Below is a small trained network, with its code and all its weights. Each question gives an input and a target symbol and asks what happens when units are switched off, that is, made to give their printed mean instead of their output.

import numpy as np


def w(rows, s, z=0):
    codes = np.array(rows[::2]) - 128.0
    scale = np.full(codes.shape[1], s)
    scale[-1] = z or s
    return codes * scale


def norm(h):
    return h / np.sqrt((h * h).mean(-1, keepdims=True) + 1e-5)


def softmax(a):
    e = np.exp(a - a.max(-1, keepdims=True))
    return e / e.sum(-1, keepdims=True)


def log_softmax(a):
    a = a - a.max(-1, keepdims=True)
    return a - np.log(np.exp(a).sum(-1, keepdims=True))


def net(x, mask):
    ids = ['ΓΦζηλμπτψ'.index(c) for c in x.split()]
    T = len(ids)
    res = E[ids] + P[:T]
    u = 0
    for l in range(3):
        r = norm(res)
        for j in range(2):
            rows = slice(3 * j, 3 * j + 3)
            q, k, v = (r @ M[l][rows].T for M in (Q, K, V))
            z = softmax(np.where(np.tri(T) > 0, q @ k.T / 3**0.5, -1e9)) @ v
            o = O[l][rows]
            res = res + np.where(mask[u + j], z, o[:, -1]) @ o[:, :-1]
        u += 2
    return log_softmax(norm(res)[-1] @ U[:, :-1].T + U[:, -1])


Q, K, V, O = {}, {}, {}, {}
E = w([
[82,185,144,167,127,76,126,109,91,144],'Γ',
[1,91,149,59,92,136,182,126,94,107],'Φ',
[108,195,98,138,192,143,161,60,107,61],'ζ',
[210,153,154,114,71,88,154,156,42,158],'η',
[160,56,219,11,112,147,176,170,65,131],'λ',
[109,126,79,94,193,131,152,199,138,179],'μ',
[85,65,186,162,191,90,162,82,149,220],'π',
[78,53,170,183,79,202,239,182,84,84],'τ',
[113,159,147,113,64,190,83,109,26,171],'ψ',
],0.022)
P = w([
[139,166,209,193,158,137,125,204,4,96],'0',
[74,95,105,170,105,114,113,142,17,100],'1',
[71,116,74,139,86,131,129,108,73,107],'2',
[80,152,85,124,88,120,152,107,136,124],'3',
[86,178,114,114,95,119,165,123,195,137],'4',
[84,184,127,114,100,124,171,129,232,156],'5',
],0.013)
Q[0] = w([
[213,89,87,143,173,84,143,176,176,60],'0.h1',
[132,82,126,105,103,70,146,148,106,62],'0.h1',
[111,70,164,130,136,152,76,89,121,253],'0.h1',
[71,103,113,91,85,118,161,139,115,103],'0.h2',
[142,169,138,144,151,131,100,157,85,145],'0.h2',
[179,31,144,156,117,120,54,87,173,55],'0.h2',
],0.011)
K[0] = w([
[196,193,83,160,148,33,156,88,47,136],'0.h1',
[99,142,156,145,54,92,144,98,102,129],'0.h1',
[110,44,197,122,167,80,157,149,159,191],'0.h1',
[148,81,123,76,143,209,124,162,152,133],'0.h2',
[84,111,65,79,114,135,148,65,142,136],'0.h2',
[224,252,127,210,135,87,41,67,2,42],'0.h2',
],0.0084)
V[0] = w([
[139,101,119,111,118,63,143,254,123,137],'0.h1',
[99,112,157,111,160,146,138,98,119,124],'0.h1',
[114,173,156,114,131,172,92,124,109,154],'0.h1',
[160,89,131,158,94,66,184,152,138,230],'0.h2',
[115,131,158,149,122,76,154,60,120,126],'0.h2',
[230,146,121,185,158,154,126,117,97,146],'0.h2',
],0.0087)
O[0] = w([
[148,220,65,94,116,59,166,58,189,89,229],'0.h1',
[149,110,198,150,248,75,155,22,170,94,209],'0.h1',
[91,67,83,130,128,3,96,116,86,126,193],'0.h1',
[219,92,59,247,113,62,212,55,143,208,203],'0.h2',
[101,145,152,146,121,102,110,2,216,66,73],'0.h2',
[174,107,203,188,102,73,40,197,188,84,4],'0.h2',
],0.0069,0.0045)
Q[1] = w([
[153,145,137,147,111,180,121,138,85,191],'1.h1',
[149,143,158,91,93,176,91,100,145,102],'1.h1',
[77,118,83,144,141,104,106,84,97,154],'1.h1',
[122,137,98,60,143,122,124,123,131,107],'1.h2',
[170,123,129,163,178,161,97,152,171,194],'1.h2',
[91,176,43,122,120,122,254,58,67,193],'1.h2',
],0.014)
K[1] = w([
[138,134,110,168,144,128,53,175,83,159],'1.h1',
[147,136,148,103,118,164,56,130,145,100],'1.h1',
[72,159,118,145,169,117,96,101,143,175],'1.h1',
[126,166,120,63,114,107,92,136,121,129],'1.h2',
[167,159,154,172,193,110,62,109,136,125],'1.h2',
[105,66,109,88,142,146,250,133,212,166],'1.h2',
],0.015)
V[1] = w([
[105,196,110,178,214,141,110,113,164,149],'1.h1',
[86,163,136,144,170,79,166,130,136,145],'1.h1',
[95,138,90,118,169,92,45,103,119,113],'1.h1',
[165,92,207,130,1,133,197,84,95,45],'1.h2',
[195,57,107,145,214,220,210,242,109,66],'1.h2',
[179,123,142,4,172,34,94,114,119,165],'1.h2',
],0.0085)
O[1] = w([
[133,89,224,177,106,178,143,173,1,20,115],'1.h1',
[110,106,61,81,152,36,155,178,76,134,228],'1.h1',
[141,126,164,158,93,118,150,167,186,70,135],'1.h1',
[54,141,210,115,41,109,222,148,202,162,179],'1.h2',
[111,83,119,183,74,154,192,238,35,59,254],'1.h2',
[209,108,108,3,124,76,69,72,102,81,139],'1.h2',
],0.0082,0.0054)
Q[2] = w([
[116,14,157,132,125,148,104,165,181,85],'2.h1',
[178,176,122,149,148,111,177,129,172,102],'2.h1',
[89,106,151,171,176,53,171,119,133,17],'2.h1',
[148,195,155,239,210,68,98,103,104,107],'2.h2',
[2,127,81,157,78,96,38,115,131,183],'2.h2',
[108,50,147,169,157,64,195,30,109,183],'2.h2',
],0.0094)
K[2] = w([
[85,217,132,120,116,93,77,135,105,117],'2.h1',
[156,130,149,118,196,167,113,123,82,161],'2.h1',
[93,43,183,116,151,79,128,187,121,165],'2.h1',
[136,105,59,209,190,103,81,125,84,134],'2.h2',
[79,255,170,140,158,112,153,144,157,219],'2.h2',
[82,50,175,141,206,77,228,108,88,152],'2.h2',
],0.0097)
V[2] = w([
[124,78,164,122,167,137,149,147,123,201],'2.h1',
[96,251,130,169,114,137,77,165,159,138],'2.h1',
[149,155,253,117,148,105,114,227,119,160],'2.h1',
[77,81,159,142,94,128,180,194,34,62],'2.h2',
[104,56,152,57,154,121,200,71,204,202],'2.h2',
[148,187,60,100,47,90,127,57,166,120],'2.h2',
],0.0076)
O[2] = w([
[133,51,128,181,76,130,107,78,160,136,152],'2.h1',
[143,111,138,177,143,95,125,214,147,67,84],'2.h1',
[193,57,163,23,58,167,146,132,48,122,148],'2.h1',
[88,130,98,77,193,88,178,46,170,82,255],'2.h2',
[144,87,200,137,76,76,122,87,42,2,160],'2.h2',
[148,170,137,81,145,113,154,232,141,103,112],'2.h2',
],0.009,0.0082)
U = w([
[128,102,142,107,108,112,156,163,1,85,254],'Γ',
[138,137,137,121,149,176,102,144,145,42,99],'Φ',
[93,107,126,94,100,164,73,148,125,163,13],'ζ',
[113,124,120,169,94,151,186,177,140,128,30],'η',
[163,107,133,167,120,132,113,66,107,115,6],'λ',
[148,150,53,113,151,141,137,147,96,132,39],'μ',
[60,167,75,71,135,131,163,63,194,178,112],'π',
[113,183,140,134,142,84,92,161,177,98,109],'τ',
[174,191,108,117,106,130,140,133,233,152,254],'ψ',
],0.0087,0.0035)

Each question gives the input, a string of symbols that net reads in full, and the target symbol t.
The units are the heads (3 rows each of Q, K, V and O). Each row of codes is followed by its name. A weight is (code - 128) times the scale printed after its matrix; where a second scale follows, it is the last column's (O and U).
mask holds one flag per head, layer by layer. A switched-off head (its flag False) gives its mean, the last column of its rows in O, instead of its output. The means were averaged over made-up inputs and are rounded, as every weight is.
A unit's drop is (log p(t) with every unit on - log p(t) with that unit switched off) / (log p(t) with every unit on - log p(t) with every unit switched off).
The circuit of an input: a set's keep is (log p(t) with only the set's units on - log p(t) with every unit switched off) / (log p(t) with every unit on - log p(t) with every unit switched off). Starting from all 6 units, units are removed one at a time, each time the one whose removal leaves the highest keep (on an exact tie, the one counted first), for as long as the keep stays at least 0.8.
circuit, biggest first: the units of the circuit, biggest drop first
unit that matters most: the unit with the biggest drop
heads that matter: for each layer, one digit per head in row order, 1 if its drop is at least 0.15 and else 0, layers parted by /
drop of u: that unit's drop, to one decimal
input ψ Γ Γ, target τ: unit that matters most	1.h2
input η λ μ ψ η, target μ: circuit, biggest first	1.h2, 2.h2
input μ π τ Γ, target η: heads that matter	00 / 01 / 00
input ψ ψ ψ ψ, target ζ: heads that matter	11 / 01 / 01
input μ π ψ ψ η, target λ: circuit, biggest first	0.h2, 2.h2, 1.h2
input μ Γ μ ζ, target μ: circuit, biggest first	1.h2, 2.h2
input μ μ τ Φ λ ψ, target Γ: heads that matter	00 / 11 / 01
input ψ ζ τ τ η, target η: heads that matter	00 / 01 / 00
input ψ Γ Γ π, target Γ: heads that matter	10 / 10 / 01
input μ Γ Γ, target μ: circuit, biggest first	2.h2, 1.h2
input ψ λ ψ λ Γ, target Γ: heads that matter	00 / 11 / 01
input μ ψ ψ Γ η, target μ: circuit, biggest first	2.h2, 1.h2, 0.h1
input ψ π Γ Γ, target λ: circuit, biggest first	2.h2, 0.h2, 1.h2
input η ψ λ μ, target Γ: circuit, biggest first	1.h1
input ζ λ π ψ μ, target μ: heads that matter	00 / 01 / 00
input ψ Γ μ π, target λ: heads that matter	00 / 01 / 01
input ψ ψ η, target ψ: heads that matter	00 / 10 / 00
input τ ζ μ ψ Γ, target μ: heads that matter	00 / 01 / 01
input ζ ψ λ λ μ π, target Γ: heads that matter	00 / 10 / 01
input ζ ψ ψ, target ζ: heads that matter	11 / 11 / 01
input π π ζ λ μ, target Γ: unit that matters most	0.h2
input η Φ λ π ζ, target Γ: heads that matter	00 / 10 / 01
input μ π ψ, target λ: drop of 1.h2	0.2
input μ η π ψ ψ ψ, target λ: drop of 2.h2	0.6
input Γ Φ ψ ψ, target π: drop of 0.h2	0.4
